Each row of numbers belongs to one of the things below and depends on some of the facts about them. Some rows are named. Which thing is each other row?

Some facts about the things:
pilu | χ klorel | ξ c
subupli | χ vidos | ξ c
mapur | Δ subupli | χ gromugrik | ξ a
logum | χ dabuga | ξ f
furek | χ vodrikam | ξ d
piplu | χ grulu | ξ a
grilor | χ dustimil | ξ a
brunar | χ mopen | ξ b
skugrol | χ brugok | ξ a
klazur | χ gromugrik | ξ a
plifo | χ befle | ξ b
mufus | Δ vizer | χ ridin | ξ f
trefi | χ zadisti | ξ b
dreflo | χ floklir | ξ e
baflal | Δ baplin loze kupladros | χ dilar | ξ a
dustimil | Δ logum butror vama viba fluskal puzek
gazugrel | χ flistim | ξ a
latriklu | χ floklir | ξ a
ragugo | χ viba | ξ a
brafam | χ vodrikam | ξ b
dustes | χ pliruk | ξ a
zuflal | χ grulu | ξ b
skiral | χ dustimil | ξ d
dugrek | χ puzek | ξ d
tiluk | Δ brugok gufleskor | χ gobim | ξ g
linir | χ mopen | ξ f
burur | χ sabem | ξ b
zosasis | χ pliruk | ξ d
klafan | χ refu | ξ a
bruvor | χ puzek | ξ c
korar | χ dustimil | ξ e
venam | Δ trefi | χ gobim | ξ g
lugrum | χ mopen | ξ a
vizer | χ floklir | ξ a
bubrok | χ dilar | ξ a
loze | χ puzek | ξ g
brika | χ vama | ξ b
flobas | Δ skulo | χ poskek | ξ f
grodril | χ klorel | ξ a
notre | Δ braklol goflak flamo skiral | χ vidos | ξ a
plagro | χ goflak | ξ a
fekle | χ vama | ξ a
repes | χ mesko | ξ b
lifan | χ dabuga | ξ d
trege | Δ grilor klafan gazugrel vama | χ grulu | ξ a
teplobrok | Δ skugrol repliful furek | χ gobim | ξ c
roze | χ grabruzi | ξ a
rara | χ pliruk | ξ g
simel | Δ trefi befle | χ dustimil | ξ c
pove | χ ridin | ξ c
flamo | χ dabuga | ξ a
tradunus | χ nitra | ξ e
natru | χ dabuga | ξ a
bupir | χ brugok | ξ c
medran | χ nuve | ξ e
gufleskor | χ grulu | ξ e
sipinis | χ refu | ξ d
skitropem | χ vodrikam | ξ c
sizotrom | χ repliful | ξ b
feplu | Δ klupo zumelol | χ vidos | ξ b
kozok | Δ vizer pove vama groflo | χ grulu | ξ a
plidru | Δ linir | χ viba | ξ d
stomu | Δ ragugo grilor mopen
skotrokon | χ zadisti | ξ a
flomi | Δ bupir dreflo kupladros befle brunar | χ dilar | ξ b
zezar | Δ ridin | χ gromugrik | ξ c
basko | χ ridin | ξ e
zosok | χ floklir | ξ b
ditriflil | Δ ridin gazugrel | χ floklir | ξ a
bikudor | χ stomu | ξ c
klotol | χ dustimil | ξ b
zastem | χ flistim | ξ g
nuflom | χ pliruk | ξ e
droro | χ brunul | ξ a
sastas | χ dabuga | ξ b
narokem | Δ loze befle dristir | χ vama | ξ a
lukluzes | χ zadisti | ξ b
rofla | χ vidos | ξ c
kliron | Δ sizotrom | χ gobim | ξ c
tuflis | Δ zuflal
mimebi | χ floklir | ξ c
butror | χ floklir | ξ f
stebun | χ vama | ξ c
fluskal | χ grabruzi | ξ a
flaklu | χ dustimil | ξ a
zumelol | χ brunul | ξ d
rufli | Δ tragristum | χ naklumis | ξ a
pligis | χ brugok | ξ a
vegi | Δ loplur fekle gromugrik | χ ridin | ξ c
nitra | Δ goflak dustes bruvor
baplin | χ pliruk | ξ a
dristir | χ gobim | ξ a
kete | χ braklol | ξ c
rogram | Δ roze trefi kete zumelol | χ puzek | ξ a
fufipos | Δ ragugo klorel befle mopen | χ dustimil | ξ a
loplur | χ stomu | ξ a
plistan | Δ zosok brafam | χ skulo | ξ a
tromuples | Δ gromugrik | χ mesko | ξ a
vidrim | χ pliruk | ξ e
klosas | Δ zumelol groflo | χ viba | ξ a
saklisa | Δ flaklu | χ braklol | ξ b
pasol | Δ flamo | χ grabruzi | ξ a
gronis | Δ repliful | χ floklir | ξ b
kupladros | χ puzek | ξ a
rivi | χ pliruk | ξ d
gruzul | χ puzek | ξ e
grogribror | Δ lifan plagro brunul gromugrik | χ mesko | ξ d
zibek | χ zadisti | ξ a
dedotu | Δ subupli | χ naklumis | ξ d
tragristum | χ mopen | ξ b
lugros | χ sabem | ξ a
klager | Δ mimebi vidrim butror grulu | χ klorel | ξ b
fofon | χ gobim | ξ b
druklis | χ puzek | ξ b
tegi | χ gromugrik | ξ b
plidor | Δ klorel sabem bivo | χ braklol | ξ g
bivo | χ flefli | ξ g
laflus | χ gobim | ξ b
flazipal | χ refu | ξ e
fluvupil | χ sabem | ξ a
puseflos | χ tuflis | ξ g
groflo | χ grulu | ξ e
klupo | χ grabruzi | ξ c
giska | χ nitra | ξ b
fituk | χ viba | ξ g

Some rows with their names:
mufus: [ 0.53 -0.40 -0.09 -2.28  0.20 -0.46  0.61 -0.34 -0.63 -0.35  0.30  1.47
 -1.38 -0.92 -0.82 -0.05 -0.22 -1.79 -0.78 -0.54  2.58 -1.02  1.44 -0.13
 -1.06  0.46 -0.77]
korar: [ 0.26  0.23  0.23 -2.28  1.09 -0.32 -0.22 -0.43 -0.91 -0.68  0.27  2.28
 -1.04 -0.86 -0.79  0.61  0.39 -0.86 -0.66 -0.51  4.81 -0.91  1.63  0.48
 -1.07  1.25 -0.46]
natru: [ 0.87 -0.44 -0.89 -2.28 -0.03 -0.09 -0.37  0.39 -0.79 -0.70  0.25  1.19
 -2.25 -0.96 -0.73  0.23 -0.25 -1.67 -0.43 -0.52  1.57 -1.00  1.62 -0.26
 -0.80  0.44 -0.80]
naklumis: [ 1.68 -0.38 -0.76 -2.26  0.93 -0.39 -0.58 -0.45 -0.18 -0.71  0.34  1.03
 -2.23 -0.58 -0.81  0.47  0.34 -1.81 -0.72  0.35  1.30 -0.62  1.48 -0.26
 -0.37  0.47  0.36]
gobim: [ 0.55 -0.42 -0.02 -2.26  0.08 -0.88 -0.19 -0.43 -0.59  0.18  0.35  1.51
 -1.66 -0.46 -0.74 -0.10 -0.09 -0.79 -0.79  1.41  1.25  0.07  1.49 -0.15
 -0.64  0.42  0.74]
lugrum: [ 0.90 -0.43 -0.89 -2.30 -0.02 -0.08 -0.37  0.37 -0.79 -0.73  0.28  1.19
 -2.21 -0.96 -0.75  0.20 -0.20 -1.66 -0.43 -0.53  1.58 -1.00  1.62 -0.26
 -0.80  0.44 -0.82]
trege: [ 1.31 -0.44 -0.19 -2.21 -0.01  0.39 -0.05  0.89  0.30 -0.70  0.62  1.47
 -1.72 -0.85 -0.80  0.49 -0.47 -1.78 -0.77 -0.56  1.81 -0.83  1.45 -0.20
 -1.02  0.42 -0.80]
klorel: [ 0.82 -0.44 -0.75 -2.29  0.89 -0.22 -0.82 -0.32 -0.21 -0.70  0.29  0.71
 -1.43 -0.90 -0.81  1.29  0.99 -1.81 -0.63  0.78  1.27  0.45  1.49 -0.23
  0.80  0.92 -0.10]
feplu: [ 1.51  2.58 -1.26 -2.18  0.21 -0.79  0.11 -0.42 -0.60  0.25  0.51  0.61
  0.88 -0.94 -0.30 -0.11 -0.60 -1.81 -0.76 -0.48  1.36 -0.97  1.51  0.21
 -1.10  0.97 -0.13]
puseflos: [ 0.27 -0.42 -0.56 -2.08  0.35 -0.26 -0.11 -0.27 -0.83 -0.68  0.25  1.65
 -2.09 -0.95 -0.82  0.02 -0.17 -1.71 -0.72 -0.57  2.52 -0.99  1.50  0.08
 -0.96  0.68 -0.75]
repliful: [ 1.44 -0.41 -0.76 -2.27  0.71 -0.35 -0.73 -0.43 -0.59 -0.69  0.24  0.81
 -2.25 -0.09 -0.82  0.71  0.83 -1.76 -0.49  0.78  1.22 -0.73  1.61 -0.11
 -0.15  0.44  0.55]
bruvor: [ 0.34 -0.33 -1.25 -0.60  1.47  0.39 -0.54 -0.40 -0.87 -0.51  0.25  0.63
 -0.05  1.79  0.00  0.79  0.16 -1.71 -0.28 -0.57  4.01 -0.79  1.46  0.66
 -0.97  0.42  3.63]
grodril: [ 0.90 -0.44 -0.89 -2.28 -0.01 -0.07 -0.38  0.36 -0.77 -0.70  0.25  1.18
 -2.23 -0.94 -0.76  0.21 -0.20 -1.67 -0.45 -0.52  1.57 -1.02  1.64 -0.26
 -0.80  0.43 -0.85]
kozok: [ 1.96 -0.43 -0.09 -2.20 -0.01 -0.13  0.82  0.24 -0.07 -0.66  0.54  1.37
 -1.67 -0.91 -0.77 -0.06 -0.32 -1.79 -0.79 -0.51  1.98 -0.99  1.45 -0.22
 -1.01  0.45 -0.75]
butror: [ 0.36  0.08  0.22 -2.05  0.02 -0.02 -0.09 -0.44 -0.67  0.11  0.25  0.83
 -2.26 -0.83 -0.79  0.34  0.35 -1.73 -0.68 -0.13  2.72 -0.58  2.98  1.51
 -1.09  0.41 -0.76]
subupli: [ 0.33  0.30 -0.50 -1.58  1.11 -0.09 -0.04 -0.42 -1.06 -0.05  0.24  0.82
 -0.60  0.33  0.16  1.37 -0.52 -1.78  0.38 -0.37  4.18  0.34  1.45  0.70
 -1.03  0.55  2.99]
gronis: [ 0.94  3.49 -1.21 -1.57  0.52 -0.79 -0.73 -0.39 -0.28 -0.11  1.21  0.63
 -1.54 -0.83 -0.26 -0.04 -0.52 -1.77 -0.77 -0.60  1.33 -0.99  1.88  1.23
 -1.03  1.18 -0.71]
zuflal: [ 0.40  2.66 -1.26 -1.59  0.28 -0.78 -0.81 -0.41 -0.86  0.37  0.24  0.65
 -0.17 -0.99 -0.39  0.98 -0.58 -1.45 -0.72 -0.56  1.37 -0.98  1.46  0.95
 -1.09  0.95  0.42]

Name these rows:
No name comes twice in this set of rows, the named rows included.
[ 1.40 -0.40 -0.23 -2.26  0.58 -0.03 -0.73 -0.40 -0.26 -0.52  0.27  0.78
 -2.06 -0.75 -0.80  1.25  0.95 -1.80 -0.73  0.49  1.24 -0.27  1.56 -0.16
 -0.13  0.43  0.10] | ridin
[ 0.26  0.32  0.32 -2.12  0.68 -0.09  0.85 -0.41 -1.05  0.69  0.28  0.73
  0.33 -0.12  0.09  1.18 -0.31 -1.76  0.04 -0.58  4.32  0.62  1.47  0.61
 -1.02  0.43  2.37] | pove
[ 0.41 -0.40 -0.67 -2.28  1.34 -0.66 -0.30 -0.42 -0.09 -0.69  1.70  2.12
 -2.21 -0.87 -0.54  0.01 -0.57 -1.43  0.02 -0.58  2.76 -1.00  1.50 -0.15
 -1.07  0.46 -0.62] | grogribror
[ 0.35 -0.43 -0.73 -1.22  0.98 -0.52  0.04 -0.42 -1.01 -0.71  0.28  1.21
 -1.71 -0.82 -0.79 -0.10  0.19 -1.75 -0.44 -0.04  4.74 -0.39  2.60  1.15
 -0.40  2.13 -0.72] | dreflo
[ 0.67  3.38 -1.24 -1.28  0.26 -0.78 -0.84 -0.40 -0.71  0.16  0.31  0.66
 -1.52 -0.85 -0.17  0.18 -0.59 -1.79 -0.58 -0.47  1.35 -0.99  2.14  1.85
 -1.07  1.12 -0.71] | zosok
[ 1.05 -0.43 -0.80 -2.27  0.95 -0.24 -0.78 -0.38 -0.18 -0.70  0.25  0.81
 -1.85 -0.82 -0.82  1.04  0.68 -1.80 -0.68  0.67  1.26  0.04  1.50 -0.25
  0.33  0.73  0.09] | sabem
[ 0.30 -0.36  0.39 -2.22  0.06  0.18 -0.26 -0.17 -0.75  0.21  0.30  1.19
 -1.54 -0.91 -0.82  0.95  0.20 -1.81 -0.77 -0.59  1.82 -0.98  1.52  0.39
 -1.05  0.41 -0.79] | logum
[ 0.29  1.10 -0.36 -2.23  1.61 -0.77  0.59 -0.38 -0.71 -0.66  0.25  1.15
  2.01 -0.95  0.55  1.45 -0.48 -1.80  0.11 -0.53  6.77  0.31  1.51 -0.20
 -1.01  1.51  2.73] | simel
[ 0.25  1.20 -0.07 -1.70  0.91  0.08  0.33 -0.35 -0.95  0.38  0.27  0.70
 -1.60 -0.94  0.21  1.07 -0.55 -1.69  0.02  0.16  5.08  1.55  2.43  1.51
 -0.98  0.43  1.30] | mimebi
[ 0.77 -0.35 -0.98 -2.30  1.47  0.64 -0.81 -0.37  1.23 -0.27  0.30  0.69
 -1.80 -0.32 -0.78  0.88  2.09 -1.70 -0.58 -0.50  1.24 -0.95  1.45 -0.13
 -0.95  0.49  0.03] | puzek
[ 0.27  2.13 -1.24 -1.74  0.48 -0.78 -0.82 -0.26 -0.72 -0.24  0.30  0.65
  1.11 -0.93  0.05  1.15 -0.58 -1.63 -0.70 -0.57  1.40 -0.89  1.48  0.57
 -0.64  1.90 -0.12] | brunar
[ 1.55 -0.42 -0.65 -2.19  1.32 -0.14 -0.59 -0.29  0.85 -0.71  0.70  1.19
 -1.35 -0.94 -0.81  0.74 -0.10 -1.76 -0.77 -0.13  1.52  0.53  1.46 -0.20
 -0.14  0.72 -0.27] | stomu
[ 0.29 -0.08 -0.57 -2.21  2.41 -0.45  0.03 -0.38 -0.86 -0.17  1.71  1.53
 -1.94 -0.83  0.23  0.70 -0.49 -1.79  1.17 -0.58  4.77  0.38  1.53 -0.13
 -1.00  0.51  2.79] | vegi
[ 0.66  0.70 -0.65 -2.28 -0.02 -0.32 -0.42 -0.37 -0.70 -0.63  0.28  1.69
 -1.36 -0.95 -0.76  1.44  1.21 -0.60 -0.77 -0.57  3.59 -0.89  2.22  0.85
 -1.09  0.66  0.60] | skiral
[ 1.44 -0.23 -0.65 -2.17  0.23 -0.22 -0.65  0.76  0.45 -0.59  0.26  1.58
 -0.38 -0.83 -0.61  1.36 -0.16 -1.42 -0.74 -0.52  3.74 -0.97  1.47 -0.17
 -0.77  1.16 -0.81] | fufipos

The same things again, as new rows of numbers:
Known rows:
naklumis: [-1.14  0.98 -0.81 -0.55 -1.87 -0.04  2.07  1.11 -1.88 -2.59  1.58 -0.83
 -1.19]
rivi: [ 4.14  1.38 -1.80  1.15  0.94  1.04  0.49 -1.64  5.35  2.49 -3.48  0.27
  0.35]
feplu: [ 0.78  0.07  0.75 -0.64  0.48 -1.89  0.28  0.49 -0.17 -0.04 -0.56 -1.57
 -0.78]
butror: [-4.15  1.24  0.03 -1.93 -5.19 -1.62 -2.40  1.09 -2.56 -3.24  2.66  0.08
 -2.27]
bivo: [-1.10 -1.14  0.58  0.20  1.88  1.00 -1.67 -1.52 -0.98  3.45  0.65  1.85
  2.00]
pilu: [-2.77 -1.58  1.13  2.46  0.79  3.16 -2.36 -0.19 -1.99  3.38  2.16  4.76
  3.51]
bupir: [-2.46 -0.32  0.04  1.27  2.39  3.01 -3.20 -0.53 -0.84  6.65  1.22  3.64
  2.08]
basko: [ 1.26  0.63  0.68  2.57  1.95  2.01 -2.11 -0.17  2.62  2.34 -0.45  1.13
  1.44]
saklisa: [ 0.74 -1.28  0.43  0.14 -0.10 -0.66  1.29  1.04 -0.58 -1.35  0.29  0.33
  0.47]
grodril: [ 1.65 -0.75  0.03 -0.10  0.38 -0.51  0.87 -0.09  1.01 -0.93 -0.88 -0.50
  0.22]
gufleskor: [ 1.12  0.59  0.42  2.19  1.72  2.54 -1.71 -0.41  2.51  2.45 -0.07  1.62
  1.59]
zadisti: [-1.04  1.00 -0.82 -0.52 -1.71  0.03  2.08  1.18 -1.79 -2.64  1.53 -0.91
 -1.19]
zosok: [-2.80 -3.39 -1.20 -1.94 -3.70 -1.20 -0.57 -0.56 -2.76 -2.69  0.67  1.09
 -0.11]
medran: [ 1.15  0.52  0.61  2.48  1.97  2.08 -2.12 -0.16  2.52  2.33 -0.41  1.26
  1.46]
dugrek: [ 1.62  2.18 -0.96  0.47  1.66 -0.46 -1.02 -1.35  2.44  5.65 -4.63  0.70
 -0.55]
repes: [ 0.38 -0.99  0.13 -0.50 -0.55 -0.56  1.19  0.71 -0.66 -1.33  0.33  0.28
  0.24]
vidrim: [ 1.76  3.08  0.24  1.07 -0.09  1.15 -0.91 -1.87  2.81  2.01 -0.31  1.14
  0.94]
brunar: [ 0.62  0.02 -1.06 -1.67  1.31 -0.80  0.42  0.40  0.59  1.98 -0.58 -0.77
 -1.12]

Rows to name:
No name comes twice in this set of rows, the named rows included.
[-1.25 -2.97 -0.91 -1.17 -2.43 -1.61 -1.30 -1.07 -0.95 -2.38 -0.93 -0.22
 -0.16] | latriklu
[-0.06 -1.34  1.49  1.57  3.11  0.44 -1.89 -0.72 -0.71  3.57  0.24  1.22
  2.31] | plidor
[ 1.11  2.50 -1.59 -2.20  2.34 -2.41 -0.08 -0.35  0.54  5.97 -3.32 -0.36
 -1.67] | kupladros
[ 2.24  0.11 -0.76  1.04  1.20  1.36 -0.73 -1.56  3.90  2.18 -3.02 -0.35
 -0.11] | sipinis
[ 1.69  0.80  0.89 -0.59  1.08 -2.14 -0.16 -0.74  1.05  0.13 -1.66 -2.70
 -1.19] | klosas
[-1.42  2.61 -2.32 -2.79 -0.43 -0.32  1.14  0.15 -0.82  1.04  0.70 -2.26
 -3.15] | befle
[ 0.44  1.23  0.36 -2.01 -0.64 -1.73  0.19 -1.73  0.36 -0.36 -0.93 -2.07
 -1.53] | klafan
[-2.08  2.32 -0.19 -1.92 -3.35 -0.72  2.03 -0.26 -2.66 -3.11  2.07 -1.45
 -2.14] | grulu
[ 2.89  0.33 -0.20 -0.05  3.27 -1.31 -0.17  0.51  2.43  2.34 -2.28 -2.44
 -0.91] | narokem
[ 0.12  2.49  0.84  0.42  1.08  0.75 -2.91 -1.85  2.23  2.97 -0.71 -0.32
 -0.34] | groflo
[ 1.12  1.00 -0.65 -2.01  0.99 -1.15 -0.04 -1.15  1.49  1.74 -1.44 -1.93
 -1.60] | ragugo

